Here is a tiny trained network, its code and every weight. The questions are about switching its units off for an input and a class, where a switched-off unit gives its printed mean instead of its output.

import numpy as np


def w(rows, s, z=0):
    codes = np.array(rows[::2]) - 128.0
    scale = np.full(codes.shape[1], s)
    scale[-1] = z or s
    return codes * scale


def norm(h):
    return h / np.sqrt((h * h).mean(-1, keepdims=True) + 1e-5)


def f(y):
    return y / 2 * (1 + np.tanh(0.7978845608 * (y + 0.044715 * y**3)))


def log_softmax(a):
    a = a - a.max(-1, keepdims=True)
    return a - np.log(np.exp(a).sum(-1, keepdims=True))


def net(x, mask):
    res = np.array(x, float).reshape(1, 5) / 4 @ E
    u = 0
    for l in range(2):
        y = f(norm(res) @ A[l][:, :-1].T + A[l][:, -1])
        res = res + np.where(mask[u : u + 16], y, B[l][:, -1]) @ B[l][:, :-1]
        u += 16
    return log_softmax(norm(res)[-1] @ U[:, :-1].T + U[:, -1])


A, B = {}, {}
E = w([
[62,35,255,55,108],'x0',
[131,129,130,128,132],'x1',
[26,130,28,40,120],'x2',
[129,127,130,129,125],'x3',
[242,185,156,5,148],'x4',
],0.005)
A[0] = w([
[95,67,142,79,132,13],'L0N1',
[152,114,154,150,164,50],'L0N2',
[73,182,45,88,66,1],'L0N3',
[52,117,120,197,153,131],'L0N4',
[132,80,100,117,108,1],'L0N5',
[152,15,156,80,19,129],'L0N6',
[84,103,146,181,96,11],'L0N7',
[203,162,125,42,186,224],'L0N8',
[120,160,45,135,173,39],'L0N9',
[219,203,70,210,143,236],'L0N10',
[176,126,180,177,110,41],'L0N11',
[141,135,137,143,108,84],'L0N12',
[74,105,106,206,123,122],'L0N13',
[62,155,97,62,2,75],'L0N14',
[138,75,169,123,147,25],'L0N15',
[88,122,241,80,243,61],'L0N16',
],0.0065,0.0021)
B[0] = w([
[121,203,142,121,105,139],'L0N1',
[81,143,101,125,177,119],'L0N2',
[49,142,221,144,176,174],'L0N3',
[167,64,131,101,59,181],'L0N4',
[157,158,133,143,152,111],'L0N5',
[101,212,106,149,66,168],'L0N6',
[129,101,88,140,121,136],'L0N7',
[114,9,84,161,41,220],'L0N8',
[91,161,165,125,74,160],'L0N9',
[33,164,165,115,30,252],'L0N10',
[57,135,133,105,216,139],'L0N11',
[113,134,121,122,145,120],'L0N12',
[170,61,105,64,93,181],'L0N13',
[115,89,182,177,254,177],'L0N14',
[82,197,148,135,101,122],'L0N15',
[44,153,128,151,43,162],'L0N16',
],0.0049,0.0048)
A[1] = w([
[141,74,154,136,211,155],'L1N1',
[159,178,154,71,129,179],'L1N2',
[182,165,132,59,126,156],'L1N3',
[72,133,90,87,254,118],'L1N4',
[113,73,143,105,58,181],'L1N5',
[164,42,81,110,106,102],'L1N6',
[74,171,187,146,183,82],'L1N7',
[96,115,206,68,156,69],'L1N8',
[119,119,144,104,148,5],'L1N9',
[85,110,117,175,136,20],'L1N10',
[88,190,159,157,113,225],'L1N11',
[190,140,208,220,127,195],'L1N12',
[86,123,63,57,98,179],'L1N13',
[96,119,73,137,69,163],'L1N14',
[162,189,42,163,149,172],'L1N15',
[159,164,154,44,126,151],'L1N16',
],0.0096,0.0022)
B[1] = w([
[177,212,98,77,79,128],'L1N1',
[115,103,92,159,125,144],'L1N2',
[84,53,74,176,119,144],'L1N3',
[168,135,146,108,217,171],'L1N4',
[179,201,65,133,121,254],'L1N5',
[177,120,76,102,130,164],'L1N6',
[174,112,55,156,103,144],'L1N7',
[110,169,122,151,110,171],'L1N8',
[121,141,136,223,83,115],'L1N9',
[178,68,123,121,103,151],'L1N10',
[186,169,78,83,125,196],'L1N11',
[75,114,101,56,253,188],'L1N12',
[158,129,170,154,187,238],'L1N13',
[168,134,136,82,147,235],'L1N14',
[23,105,241,88,46,148],'L1N15',
[109,78,81,184,125,153],'L1N16',
],0.0075,0.0062)
U = w([
[141,150,115,104,141,254],'0',
[69,121,165,120,255,127],'1',
[44,185,189,122,33,92],'2',
[155,153,101,113,140,175],'3',
[160,8,83,173,97,68],'4',
[214,171,199,184,136,14],'5',
],0.013,0.0081)

Each question gives the input, the list of numbers given to net, and the class t.
The units are the neurons (one row each of A and B). Each row of codes is followed by its name. A weight is (code - 128) times the scale printed after its matrix; where a second scale follows, it is the last column's (A, B and U).
mask holds one flag per neuron, layer by layer. A switched-off neuron (its flag False) gives its mean, the last column of its row in B, instead of its output. The means were averaged over made-up inputs and are rounded, as every weight is.
A unit's drop is (log p(t) with every unit on - log p(t) with that unit switched off) / (log p(t) with every unit on - log p(t) with every unit switched off).
The circuit of an input: a set's keep is (log p(t) with only the set's units on - log p(t) with every unit switched off) / (log p(t) with every unit on - log p(t) with every unit switched off). Starting from the 12 units with the biggest drops (on a tie, the unit counted first), units are removed one at a time, each time the one whose removal leaves the highest keep (on an exact tie, the one counted first), for as long as the keep stays at least 0.8.
units of the circuit, in order: the units of the circuit, biggest drop first
unit that matters most: the unit with the biggest drop
top k neurons: the k neurons with the biggest drops, biggest first
top k neurons in layer l: the k neurons of layer l with the biggest drops, biggest first
drop of u: that unit's drop, to one decimal
input [5,-3,-3,-4,2], class 2: units of the circuit, in order	[L0N16]
input [4,-5,5,3,-7], class 4: units of the circuit, in order	[L1N12 L0N10 L1N10]
input [8,1,-3,-5,8], class 2: units of the circuit, in order	[L0N16 L1N8 L1N14]
input [-7,0,-7,-3,-6], class 1: top 3 neurons	[L1N12 L0N8 L0N6]
input [-7,5,-5,-3,7], class 2: top 4 neurons	[L1N15 L0N10 L0N13 L0N4]
input [-7,2,4,6,-7], class 2: top 2 neurons	[L1N15 L0N8]
input [-6,-5,3,2,-6], class 2: top 3 neurons	[L1N15 L0N8 L1N12]
input [-2,2,5,1,-7], class 4: units of the circuit, in order	[L0N4 L1N10]
input [8,-5,-7,-4,-1], class 2: top 3 neurons	[L0N16 L1N13 L1N4]
input [-6,0,-2,-1,-5], class 2: top 2 neurons	[L1N15 L0N8]
input [4,0,5,-2,8], class 4: top 2 neurons	[L1N16 L1N3]
input [5,7,-4,6,-6], class 3: top 2 neurons in layer 0	[L0N10 L0N8]
input [-7,-6,-7,-6,1], class 1: top 2 neurons in layer 0	[L0N6 L0N16]
input [-8,-4,4,1,-3], class 2: units of the circuit, in order	[L1N15]
input [0,-1,6,1,8], class 4: top 2 neurons	[L1N3 L1N16]
input [-4,-5,-6,5,-3], class 1: top 3 neurons in layer 0	[L0N8 L0N16 L0N6]
input [-2,3,-5,4,-1], class 1: top 2 neurons	[L1N12 L0N16]
input [-8,-6,-6,7,-6], class 2: top 2 neurons	[L1N15 L0N10]
input [8,-3,1,-4,5], class 2: drop of L0N16	0.1
input [8,-2,-2,1,-6], class 2: unit that matters most	L0N8
input [-4,1,0,-2,1], class 2: drop of L1N14	-0.1
input [5,-5,-1,-1,8], class 4: drop of L1N3	0.2
